(in the rows, 128 means zero)
Each row of numbers stands for one element and depends on some of the facts below. Use the named rows to name the rest.

How the elements are related:
nidra: refers to; skibu: is of sort
K_492 {skibu=96}
K_93 {nidra=K_691, skibu=872}
K_527 {skibu=583}
K_833 {skibu=872}
K_508 {nidra=K_513, skibu=557}
K_179 {nidra=K_560, skibu=882}
K_121 {nidra=K_18, skibu=96}
K_714 {skibu=566}
K_386 {nidra=K_478, skibu=50}
K_522 {nidra=K_51, skibu=96}
K_891 {nidra=K_708, skibu=96}
K_60 {nidra=K_833, skibu=872}
K_601 {nidra=K_742, skibu=96}
K_305 {nidra=K_522, skibu=583}
K_987 {nidra=K_783, skibu=557}
K_37 {nidra=K_568, skibu=96}
K_872 {nidra=K_574, skibu=882}
K_556 {nidra=K_750, skibu=872}
K_912 {nidra=K_364, skibu=872}
K_190 {nidra=K_601, skibu=882}
K_568 {nidra=K_980, skibu=872}
K_88 {nidra=K_454, skibu=96}
K_607 {nidra=K_569, skibu=50}
K_773 {nidra=K_348, skibu=96}
K_100 {nidra=K_753, skibu=872}
K_367 {skibu=557}
K_724 {nidra=K_190, skibu=566}
K_13 {nidra=K_202, skibu=583}
K_30 {nidra=K_382, skibu=872}
K_708 {nidra=K_287, skibu=583}
K_437 {skibu=872}
K_382 {nidra=K_537, skibu=557}
K_851 {nidra=K_946, skibu=96}
K_829 {nidra=K_607, skibu=557}
K_451 {nidra=K_60, skibu=50}
K_459 {nidra=K_890, skibu=882}
K_245 {nidra=K_676, skibu=96}
K_732 {nidra=K_30, skibu=872}
K_188 {nidra=K_367, skibu=583}
K_658 {nidra=K_323, skibu=50}
K_167 {nidra=K_657, skibu=872}
K_287 {nidra=K_121, skibu=583}
K_578 {nidra=K_302, skibu=872}
K_727 {nidra=K_219, skibu=557}
K_844 {nidra=K_321, skibu=50}
K_464 {nidra=K_37, skibu=872}
K_202 {nidra=K_181, skibu=872}
K_130 {nidra=K_618, skibu=872}
K_574 {nidra=K_93, skibu=96}
K_19 {skibu=872}
K_321 {nidra=K_767, skibu=872}
K_580 {nidra=K_358, skibu=96}
K_292 {nidra=K_313, skibu=50}
K_358 {nidra=K_108, skibu=872}
K_569 {nidra=K_305, skibu=872}
K_51 {skibu=566}
K_775 {nidra=K_969, skibu=583}
K_939 {skibu=96}
K_980 {nidra=K_433, skibu=872}
K_433 {nidra=K_580, skibu=583}
K_313 {nidra=K_151, skibu=557}
K_151 {nidra=K_588, skibu=882}
K_158 {nidra=K_88, skibu=50}
K_537 {nidra=K_724, skibu=872}
K_111 {nidra=K_732, skibu=557}
K_298 {nidra=K_944, skibu=566}
K_140 {nidra=K_994, skibu=583}
K_242 {nidra=K_475, skibu=583}
K_475 {nidra=K_437, skibu=557}
K_219 {skibu=557}
K_364 {nidra=K_292, skibu=872}
K_279 {skibu=96}
K_384 {nidra=K_871, skibu=96}
K_969 {nidra=K_386, skibu=882}
K_588 {nidra=K_242, skibu=872}
K_924 {nidra=K_921, skibu=96}
K_467 {skibu=50}
K_712 {nidra=K_829, skibu=96}
K_181 {nidra=K_394, skibu=96}
K_454 {nidra=K_891, skibu=557}
K_616 {skibu=50}
K_890 {nidra=K_451, skibu=872}
K_753 {skibu=872}
K_394 {nidra=K_987, skibu=557}
K_323 {skibu=882}
K_513 {skibu=96}
K_868 {skibu=557}
K_348 {nidra=K_939, skibu=872}
K_478 {skibu=566}
K_871 {skibu=583}
K_624 {nidra=K_658, skibu=96}
K_944 {nidra=K_995, skibu=583}
K_902 {nidra=K_459, skibu=872}
K_641 {nidra=K_924, skibu=50}
K_691 {nidra=K_902, skibu=583}
K_767 {skibu=872}
K_302 {nidra=K_508, skibu=557}
K_995 {skibu=50}
K_560 {nidra=K_556, skibu=96}
K_65 {nidra=K_851, skibu=96}
K_621 {skibu=882}
K_742 {nidra=K_130, skibu=882}
K_750 {nidra=K_578, skibu=96}
K_994 {nidra=K_100, skibu=872}
K_18 {nidra=K_937, skibu=566}
K_921 {nidra=K_712, skibu=50}
K_449 {skibu=96}
K_676 {nidra=K_167, skibu=872}
K_946 {nidra=K_279, skibu=882}
K_937 {nidra=K_775, skibu=872}
K_657 {nidra=K_467, skibu=872}
K_783 {nidra=K_245, skibu=50}
K_108 {nidra=K_449, skibu=583}
K_618 {skibu=872}

Some rows with their names:
K_969: [148 172 225 179 139 114 135 148 129 116 152 175 115 162 119 121  98 152
 166  55 126  57 187  89 134  88  83 113 138  62 126 167 129 120 142  84
 224  48 150 110 118 163 107 126 180 154 110 179 134  92  65  47 130 139]
K_767: [114 108 127 103  92 125 129  89  96 151 163 159 164  69 101 132 148 151
 154 132  78 116  94 113  87 130 136 134 152 163  94 138 129 172 116 165
  80 137 121 123 144 138 143 115 112 100 108  79  99  66 125 107 132 185]
K_348: [128 105 132 103 104 129 152 128 105 154 159 140 168  90 117 128 145 153
 160 161 106 138 122 127 112 134 132 142 139 150 107 146 114 163 131 139
  97 125 136 117 144 133 143 128 124 119 115 101 130  95 131 118 145 177]
K_556: [129 102 136 108 103 126 160 134 109 158 160 135 168  94 118 129 145 151
 156 162 111 147 121 127 122 135 130 144 135 152 109 151 107 161 129 135
 101 124 140 109 144 128 139 131 126 122 120 108 135 102 129 124 149 174]
K_601: [148 126  67 119 209  99 161 144 122 150 126 105 119 149 100 156 117 129
 189  92 178 168 155  96 126 111 138 148 137 123 163 162 131 176 156 120
 158 116 147 156 131 157 134 103 136 169  98 117 102 158 157 146 169 122]
K_65: [120 131 104 140 172  98 148 134 117 130 139 124 124 140 104 152 132 136
 160 105 171 161 124 102 115 109 124 133 130 116 140 138 161 165 111 107
 142  85 156 145 135 154 137 125 140 158 118 129 129 157 147 158 169 147]
K_88: [120 135 104 136 165  96 143 143 121 126 141 122 126 139 108 148 134 140
 174 110 167 161 134 105 108 112 119 134 124 103 130 132 170 169 103  99
 142  76 158 150 139 164 135 123 138 164 120 134 141 151 154 146 168 150]
K_364: [132  93 132 109 108 116 150 117 110 142 161 150 188  89 117 129 145 147
 152 156  97 165 113 128 134 130 136 144 117 172 110 160 109 161 125 127
 113 122 134  95 153 134 128 133 123 118 118 109 150 103 122 123 155 174]
K_181: [117 115  91 130 175 116 165 142 104 109 144 106 118 117 100 152 129 137
 156 105 180 143 136 102 118  93 111 113 161 115 149 125 178 159 130  77
 136  71 147 138 125 149 139 148 153 146 106 131 134 156 151 156 182 150]
K_580: [104 123 128 154 158  88 195 152 116 165 145  96  83 148 107 167 111 112
 143 111 182 159  99  86 137 112 118 126 130 119 129 146 134 185  78 133
 123  93 162 130 110 130 123 137 137 174 139 125  85 160 159 174 168 133]
K_727: [ 83 116  40 134 104  72 134 194  90 119 138 140 174 117  94 142 137 106
 219 138 147 167 113 156 150 221 126 134 182 105 166 102 140 101  90 109
 131 133 153 127 137 116 112 138 155 125  97  58 103 134 135 130 146 186]
K_560: [121 127 105 141 173  97 152 138 118 130 140 123 122 143 104 150 128 134
 159 106 173 165 121 101 118 110 124 133 127 120 141 141 156 164 110 107
 144  85 159 140 135 149 134 130 141 157 119 134 131 162 147 162 171 145]
K_712: [133 150 155 152 186 100 109 147 128 146 120 107 129 161  75 152 110 162
 142 102 189 151 120 116  96 128 149 128 129  74 127 127 175 133 120 118
 130  63 178 140 153 154 161 139 150 135 135 156 157 171 139 174 154 155]
K_292: [ 85  84 116 108 137 118 139 159 127 115 110 133 184 135 114 161 164 151
 176 161  42 201  98 153 151 139 103 125 152 197  72 217 124 146 142 119
 148 116 115 105 156 157 156 125 108 110 136 114 150 145 120 156 150 114]
K_298: [124 121 157 130 109 127 144 157 105 140 150 146 162 117 116 133 138 147
 172 138  93 115 137 132 135 142 113 129 164 134 117 167 106 126 146 121
 142 117 136 107 133 129 136 131 153 122 105 108 120  95  96  95 134 161]
K_60: [121 114 125 108  94 138 150 123 104 156 162 166 171  97 130 119 174 159
 158 173 112 143 114 132  98 141 122 151 146 167 123 148 111 160 127 147
  99 138 142 129 135 125 149 121 130 121 116  97 130 104 116 134 142 188]
K_657: [127  96 123  96 105 141 161 130  99 139 162 127 165  71 114 129 145 156
 157 158 111 124 128 128 113 124 123 131 160 148 111 138 126 158 143 120
  93 115 128 112 139 133 142 140 134 111 107 102 131  92 133 116 152 180]

Rows to name:
No name comes twice in this set of rows, the named rows included.
[132 106 132 105 105 129 156 132 108 156 159 136 168  94 118 128 146 155
 161 163 112 144 126 130 116 134 130 144 138 147 110 147 111 161 133 134
 101 122 138 115 143 133 142 129 125 121 115 106 135  99 132 120 147 176] -> K_994
[132  84 127 114 112 101 144 104 112 131 165 165 205  89 115 132 143 137
 146 149  82 184 103 129 149 125 142 146  97 192 109 171 105 163 119 120
 124 119 131  77 161 135 113 136 117 115 119 112 161 107 115 125 162 171] -> K_588
[ 84  94  37 144 113  43 128 173  95  94 141 167 211 120  94 144 131  89
 203 130 124 214  95 156 190 211 137 134 138 145 169 127 131 100  79  90
 156 128 145  88 154 115  85 148 149 122 102  69 134 146 119 137 164 177] -> K_313
[119 109 121 101 100 127 131  90  98 154 160 158 164  72 102 134 145 147
 160 126  79 117  98 112  88 129 139 136 154 162  97 143 122 173 124 168
  82 145 120 124 143 139 144 110 112 103 106  74  93  68 128 104 132 181] -> K_618
[143 126 184 117 122 133 114 143 119 174 138 119 176 112  89 128 126 183
 143 158 129 129 120 142  98 154 153 141 137 103  96 135 125 130 142 144
  88 100 160 111 163 135 166 143 136  97 135 130 160 112 123 135 132 184] -> K_569
[ 82  94  23 120 110  97 160 204  72  87 144 116 168  86  93 145 135 109
 211 142 166 141 133 159 160 198 107 105 225  98 181  86 164  90 118  62
 122 110 137 118 124 110 114 168 175 110  81  62 113 135 142 129 166 190] -> K_987
[128  90 120  95 108 149 169 135  95 132 163 120 162  66 114 130 145 157
 156 163 118 122 136 129 118 118 117 125 170 145 119 133 130 153 151 105
  93 108 126 111 136 131 143 148 140 109 104 105 138  97 136 116 160 182] -> K_167
[131 101 130 106 105 124 152 128 108 152 160 142 176  91 118 129 147 151
 158 160 106 149 120 131 119 133 130 143 132 156 110 150 110 161 131 132
 103 122 136 109 149 134 138 130 126 118 116 106 138 100 128 120 149 175] -> K_912
[157 114 112 108 152 130 160 167 112 164 134 123 158 128 111 138 123 140
 204 122 102 124 174 127 152 142 130 150 171 143 143 195  66 139 198 135
 162 155 125 119 126 134 133 105 147 136  82  91  89  98 107  80 134 133] -> K_724
[ 79  79  98  85 134 167 171 183 103 101 115  86 146  99 108 160 164 167
 181 171  77 133 132 154 128 122  76  94 231 156  83 178 158 135 181  86
 118  96 107 127 129 150 179 150 133  95 113 106 133 135 141 147 156 127] -> K_783

The same elements again, as new rows of numbers:
Known rows:
K_302: [109 131 139 102  92 156 138 139 138 149  95 138 118 105 109 141 140 113
 149 122 140 162 123 100 129 136 129 157 166 125]
K_188: [139 121 148 122 107 101 139 162 165 151 130 162 192 104  99 126 180 117
 128 104 149 136 124 156 136 149 109 107 156  94]
K_367: [109 128 144 103  88 161 140 143 139 156  88 124 115 100 112 133 138 115
 144 121 137 163 114  99 129 139 135 168 160 119]
K_292: [174 180 211 153 143 119 142 114 103 154 133 136  85 106 129  91 145  86
 106  95 142 111 162 143 181 114  61 133 140 122]
K_364: [105 112 161 113 146 142 124  94 139 140 117 113 157 147 139 103 158 142
 110 149 127 115 141 117 143 123 106  91 128 160]
K_167: [122 121 170  34 161 123 167  77 152 122  74 122 133 104 165  66 144 181
 117 110 106 133 170 117 124 130 111 124  99 146]
K_451: [187 161 223 153 148 122 149 115 101 166  80 107  83 104 124  99 145  68
 101 100 140 104 138 158 185  94  65 150 118 124]
K_60: [122  88 175 117 150 145 130  96 137 154  58  77 154 147 133 111 157 120
 103 155 126 108 110 133 147 101 112 114 101 162]
K_727: [109 136 129 105  98 142 130 131 147 141 108 158 123 110 104 149 140 115
 160 117 146 164 131  98 127 130 120 137 183 127]
K_574: [101 147 138  87 106 167 132 137 126 127 170 163 110 106 123 121 136 118
 164 118 141 151 162  75 137 153 104 141 177 139]
K_969: [178 189 170 184 100 128 113 128 128 150 113 105 143  80 153 127 146 164
  87  77 129 162  69 139 153 125 194 123 217  47]
K_641: [186 165 212 164 188  92 135 100 139 139 112 170  79  98 124 121 150  82
 128  92 159 121 188 156 186  77  62 113 159 143]
K_891: [ 95 101 151 136  64 114  91  89 159 129 112  69 107  77  89  85  91 112
 159  91 118 178  91  88 102 152  68 131 199 107]
K_181: [168 159 119  67 127 191 128 117 118 112  82 170 127 150  88 115 137 123
 188  70 117 120 131 123 144 134  96 178 154 133]
K_753: [105 104 172 114 133 157 128 102 130 153 101  81 151 140 144  89 154 142
  98 151 118 113 120 115 142 131 116 115 111 151]
K_560: [118 128 146  98 115 160 130 132 132 134 119 139 109 104 116 131 136 102
 164 118 142 151 137  92 140 125 108 147 167 142]
K_88: [ 88  97 152 135  60 107  90  80 164 126 111  67 106  78  79  83  89 107
 156  92 120 177  93  90  96 157  59 131 200 106]

Rows to name:
No name comes twice in this set of rows, the named rows included.
[ 77 110 162 120 105 121 140 117  97 171 145  87 180 159 149 150 167  80
  91 210 154 105 110 100 146  94  98  42 119 173] -> K_30
[130 104 156 160  69  86 104 139 179 158 123  94 190  76  96  84 148 139
 125  79 122 165  71 149 112 167 102 103 184  60] -> K_287
[145 144 143  31 132 154 160 114 140 114  78 159  97  86 128 102 126 137
 178  77 121 155 158 103 127 131 108 177 145 130] -> K_245
[118 130 146  97 119 159 130 130 135 132 121 146 109 104 116 134 137 104
 166 118 143 151 143  92 141 123 109 144 169 143] -> K_37
[ 82 103 138 141  43  99  97  86 174 139  94  79 117  81  73  97  94 119
 145  92 122 191  85  96  86 163  78 133 207  91] -> K_454
[190 185 228  68 155 108 191 102 115 144  79 130  54  53 162  46 130 127
 104  58 117 130 187 141 159 125  72 181 102 103] -> K_467
[109 131 137 104  92 152 136 136 143 149  99 141 120 105 108 141 139 115
 151 119 140 163 123  99 128 134 126 152 171 124] -> K_868
[ 78 112 161 116 102 117 142 116  93 171 146  88 183 159 149 153 167  79
  93 209 155 104 107  98 145  89  96  36 120 172] -> K_732
[105 102 175 108 130 163 132 106 124 157  95  72 151 142 144  87 156 138
  93 154 116 110 116 117 144 134 116 123 102 149] -> K_437
[ 74  95 172 140 122 137 128 120 115 168 145  87 166 156 142 139 169  90
  87 207 153 105 122 104 153 109 106  66 120 175] -> K_537
[125 117 153 101 138 152 131 131 148 131  98 147 104  97 117 142 138  99
 170 120 149 155 147 100 144 108 113 149 166 152] -> K_712
[134 195 155 132 100  99 152 114 134 114 161 184 136 110 108 140 156 124
  72 102 158 128 168 140 143 165 128 118 194  76] -> K_872
[130 110 155 108 157 142 126 125 165 126  87 159  99  92 116 153 141  99
 178 118 156 160 156 104 147  92 116 143 174 159] -> K_924
[124 113 181 156 109 118 141 187 139 146 166 123 163  88 105 157 181  44
  90 149 180 116 123 153 158 143 125 133 160 104] -> K_724

